Below is a small trained network, with its code and all its weights. Each question gives an input and a target symbol and asks what happens when units are switched off, that is, made to give their printed mean instead of their output.

import numpy as np


def w(rows, s, z=0):
    codes = np.array(rows[::2]) - 128.0
    scale = np.full(codes.shape[1], s)
    scale[-1] = z or s
    return codes * scale


def f(y):
    return np.maximum(y, 0)


def softmax(a):
    e = np.exp(a - a.max(-1, keepdims=True))
    return e / e.sum(-1, keepdims=True)


def log_softmax(a):
    a = a - a.max(-1, keepdims=True)
    return a - np.log(np.exp(a).sum(-1, keepdims=True))


def net(x, mask):
    ids = ['ΛΞΣαγδεζηθμπτφψω'.index(c) for c in x.split()]
    T = len(ids)
    res = E[ids] + P[:T]
    u = 0
    for l in range(3):
        r = res
        for j in range(2):
            rows = slice(3 * j, 3 * j + 3)
            q, k, v = (r @ M[l][rows].T for M in (Q, K, V))
            z = softmax(np.where(np.tri(T) > 0, q @ k.T / 3**0.5, -1e9)) @ v
            o = O[l][rows]
            res = res + np.where(mask[u + j], z, o[:, -1]) @ o[:, :-1]
        u += 2
        y = f(res @ A[l][:, :-1].T + A[l][:, -1])
        res = res + np.where(mask[u : u + 4], y, B[l][:, -1]) @ B[l][:, :-1]
        u += 4
    return log_softmax(res[-1] @ U[:, :-1].T + U[:, -1])


Q, K, V, O, A, B = {}, {}, {}, {}, {}, {}
E = w([
[159,178,108,112],'Λ',
[191,161,161,2],'Ξ',
[131,138,120,125],'Σ',
[205,177,228,49],'α',
[122,112,127,155],'γ',
[96,96,33,117],'δ',
[140,94,55,87],'ε',
[130,171,114,136],'ζ',
[90,76,73,146],'η',
[175,41,120,14],'θ',
[144,173,149,143],'μ',
[100,147,103,167],'π',
[154,137,245,135],'τ',
[118,155,60,117],'φ',
[174,152,106,84],'ψ',
[124,141,98,127],'ω',
],0.016)
P = w([
[67,251,70,114],'0',
[186,150,22,170],'1',
[218,152,25,150],'2',
[233,149,24,135],'3',
[254,146,27,124],'4',
[248,130,23,129],'5',
],0.0053)
Q[0] = w([
[47,246,109,175],'L0H1',
[58,89,177,47],'L0H1',
[173,184,142,126],'L0H1',
[187,138,87,146],'L0H2',
[88,106,149,39],'L0H2',
[95,114,196,211],'L0H2',
],0.012)
K[0] = w([
[164,77,179,142],'L0H1',
[100,166,101,254],'L0H1',
[73,130,181,110],'L0H1',
[119,117,190,98],'L0H2',
[148,117,92,123],'L0H2',
[106,155,68,185],'L0H2',
],0.016)
V[0] = w([
[227,121,41,232],'L0H1',
[226,220,106,195],'L0H1',
[64,254,115,88],'L0H1',
[152,255,28,31],'L0H2',
[161,80,16,216],'L0H2',
[53,133,75,201],'L0H2',
],0.007)
O[0] = w([
[28,205,121,228,170],'L0H1',
[125,179,161,156,161],'L0H1',
[168,208,111,149,166],'L0H1',
[159,255,64,50,255],'L0H2',
[143,198,137,18,137],'L0H2',
[53,174,174,53,78],'L0H2',
],0.0067,0.0079)
A[0] = w([
[38,214,1,249,93],'L0N1',
[196,228,58,177,20],'L0N2',
[117,191,82,112,2],'L0N3',
[134,48,89,242,187],'L0N4',
],0.0082,0.0067)
B[0] = w([
[120,93,246,150,246],'L0N1',
[134,1,201,73,251],'L0N2',
[107,52,213,46,172],'L0N3',
[214,241,122,42,163],'L0N4',
],0.0071,0.012)
Q[1] = w([
[100,74,115,118],'L1H1',
[151,66,89,182],'L1H1',
[101,85,158,105],'L1H1',
[160,138,245,63],'L1H2',
[35,169,89,176],'L1H2',
[233,187,145,21],'L1H2',
],0.012)
K[1] = w([
[157,145,109,103],'L1H1',
[123,88,104,117],'L1H1',
[173,75,171,112],'L1H1',
[8,184,109,93],'L1H2',
[175,55,129,192],'L1H2',
[63,127,158,2],'L1H2',
],0.011)
V[1] = w([
[253,67,71,178],'L1H1',
[159,129,163,180],'L1H1',
[188,132,134,76],'L1H1',
[200,50,179,214],'L1H2',
[231,111,144,40],'L1H2',
[71,142,209,135],'L1H2',
],0.0063)
O[1] = w([
[72,205,141,84,87],'L1H1',
[131,136,107,49,118],'L1H1',
[119,141,58,121,194],'L1H1',
[255,140,147,107,92],'L1H2',
[79,139,110,16,252],'L1H2',
[150,55,168,142,201],'L1H2',
],0.0073,0.012)
A[1] = w([
[126,3,106,144,78],'L1N1',
[3,71,232,144,2],'L1N2',
[131,239,208,172,171],'L1N3',
[81,10,88,75,157],'L1N4',
],0.0062,0.0084)
B[1] = w([
[92,135,57,59,157],'L1N1',
[199,32,53,153,157],'L1N2',
[63,205,58,203,139],'L1N3',
[2,156,149,167,250],'L1N4',
],0.0079,0.012)
Q[2] = w([
[116,154,102,145],'L2H1',
[121,23,173,195],'L2H1',
[181,19,41,113],'L2H1',
[208,206,137,174],'L2H2',
[68,147,243,96],'L2H2',
[230,200,255,7],'L2H2',
],0.008)
K[2] = w([
[96,158,110,163],'L2H1',
[170,93,114,193],'L2H1',
[176,139,44,71],'L2H1',
[48,142,198,106],'L2H2',
[254,187,146,77],'L2H2',
[184,227,245,139],'L2H2',
],0.0087)
V[2] = w([
[172,60,67,117],'L2H1',
[162,121,118,86],'L2H1',
[169,67,7,138],'L2H1',
[142,121,60,130],'L2H2',
[165,118,195,94],'L2H2',
[96,172,217,171],'L2H2',
],0.012)
O[2] = w([
[3,182,236,177,140],'L2H1',
[161,166,195,112,201],'L2H1',
[45,209,190,148,2],'L2H1',
[84,175,158,104,39],'L2H2',
[179,133,127,155,233],'L2H2',
[192,85,1,185,72],'L2H2',
],0.007,0.0061)
A[2] = w([
[33,131,61,145,254],'L2N1',
[122,235,175,84,48],'L2N2',
[106,1,124,179,54],'L2N3',
[107,114,190,250,151],'L2N4',
],0.0076,0.0073)
B[2] = w([
[163,136,89,219,255],'L2N1',
[171,85,127,201,220],'L2N2',
[69,163,230,183,245],'L2N3',
[202,254,124,106,165],'L2N4',
],0.0081,0.0083)
U = w([
[159,109,160,93,59],'Λ',
[118,176,160,26,58],'Ξ',
[154,127,113,141,143],'Σ',
[193,192,167,99,84],'α',
[166,147,83,207,131],'γ',
[77,130,117,170,117],'δ',
[91,93,36,104,213],'ε',
[156,129,167,139,94],'ζ',
[123,171,96,217,118],'η',
[78,255,105,94,255],'θ',
[198,120,131,173,110],'μ',
[154,170,185,203,98],'π',
[202,204,56,130,190],'τ',
[95,119,169,103,79],'φ',
[153,102,107,56,53],'ψ',
[138,125,139,135,127],'ω',
],0.0092,0.0086)

Each question gives the input, a string of symbols that net reads in full, and the target symbol t.
The units are the heads (3 rows each of Q, K, V and O) and the neurons (one row each of A and B). Each row of codes is followed by its name. A weight is (code - 128) times the scale printed after its matrix; where a second scale follows, it is the last column's (O, A, B and U).
mask holds one flag per unit, layer by layer, with each layer's heads first. A switched-off unit (its flag False) gives its mean, the last column of its rows in O or B, instead of its output. The means were averaged over made-up inputs and are rounded, as every weight is.
A unit's drop is (log p(t) with every unit on - log p(t) with that unit switched off) / (log p(t) with every unit on - log p(t) with every unit switched off).
The circuit of an input: a set's keep is (log p(t) with only the set's units on - log p(t) with every unit switched off) / (log p(t) with every unit on - log p(t) with every unit switched off). Starting from the 12 units with the biggest drops (on a tie, the unit counted first), units are removed one at a time, each time the one whose removal leaves the highest keep (on an exact tie, the one counted first), for as long as the keep stays at least 0.8.
circuit, biggest first: the units of the circuit, biggest drop first
most important unit: the unit with the biggest drop
k most important neurons: the k neurons with the biggest drops, biggest first
heads that matter: for each layer, one digit per head in row order, 1 if its drop is at least 0.15 and else 0, layers parted by /
input ε ε γ τ, target ε: circuit, biggest first => (L0H2 L2H1 L1H2)
input π φ ζ, target π: 3 most important neurons => (L1N2 L0N1 L2N3)
input α θ ζ ψ, target α: 2 most important neurons => (L2N2 L1N4)
input π δ Σ θ Λ, target π: circuit, biggest first => (L2H1 L0N1 L0H2 L1H2)
input ε τ ε π π μ, target τ: 2 most important neurons => (L0N4 L0N2)
input τ ε α μ γ, target τ: most important unit => L0H2
input ε θ ψ, target θ: circuit, biggest first => (L2H2 L0N1)
input π Ξ α μ π, target α: 4 most important neurons => (L0N1 L2N4 L0N4 L1N4)
input θ γ δ, target θ: heads that matter => 10 / 00 / 01
input ε θ π Σ, target ε: 3 most important neurons => (L1N4 L1N2 L2N3)
input α η Λ ψ τ, target τ: heads that matter => 01 / 10 / 10
input θ θ ω ψ α, target θ: circuit, biggest first => (L0N1 L0H1 L2H1)
input ε τ π η, target τ: circuit, biggest first => (L0N2 L0N4 L2H1 L0H2)
input η α θ ε ψ, target θ: heads that matter => 10 / 01 / 10
input θ ω ψ μ, target θ: circuit, biggest first => (L0H1 L0N1 L2H1)
input Ξ θ Ξ π, target Ξ: most important unit => L0H1
input ψ Ξ π φ, target Ξ: 2 most important neurons => (L0N1 L0N2)
input π μ ζ π, target π: circuit, biggest first => (L0N1 L1H2 L0H1)
input ε Λ γ τ ε γ, target ε: 3 most important neurons => (L0N4 L2N3 L2N4)
input ε θ τ θ, target θ: heads that matter => 00 / 00 / 01
input π π π θ ζ, target π: most important neuron => (L0N1)
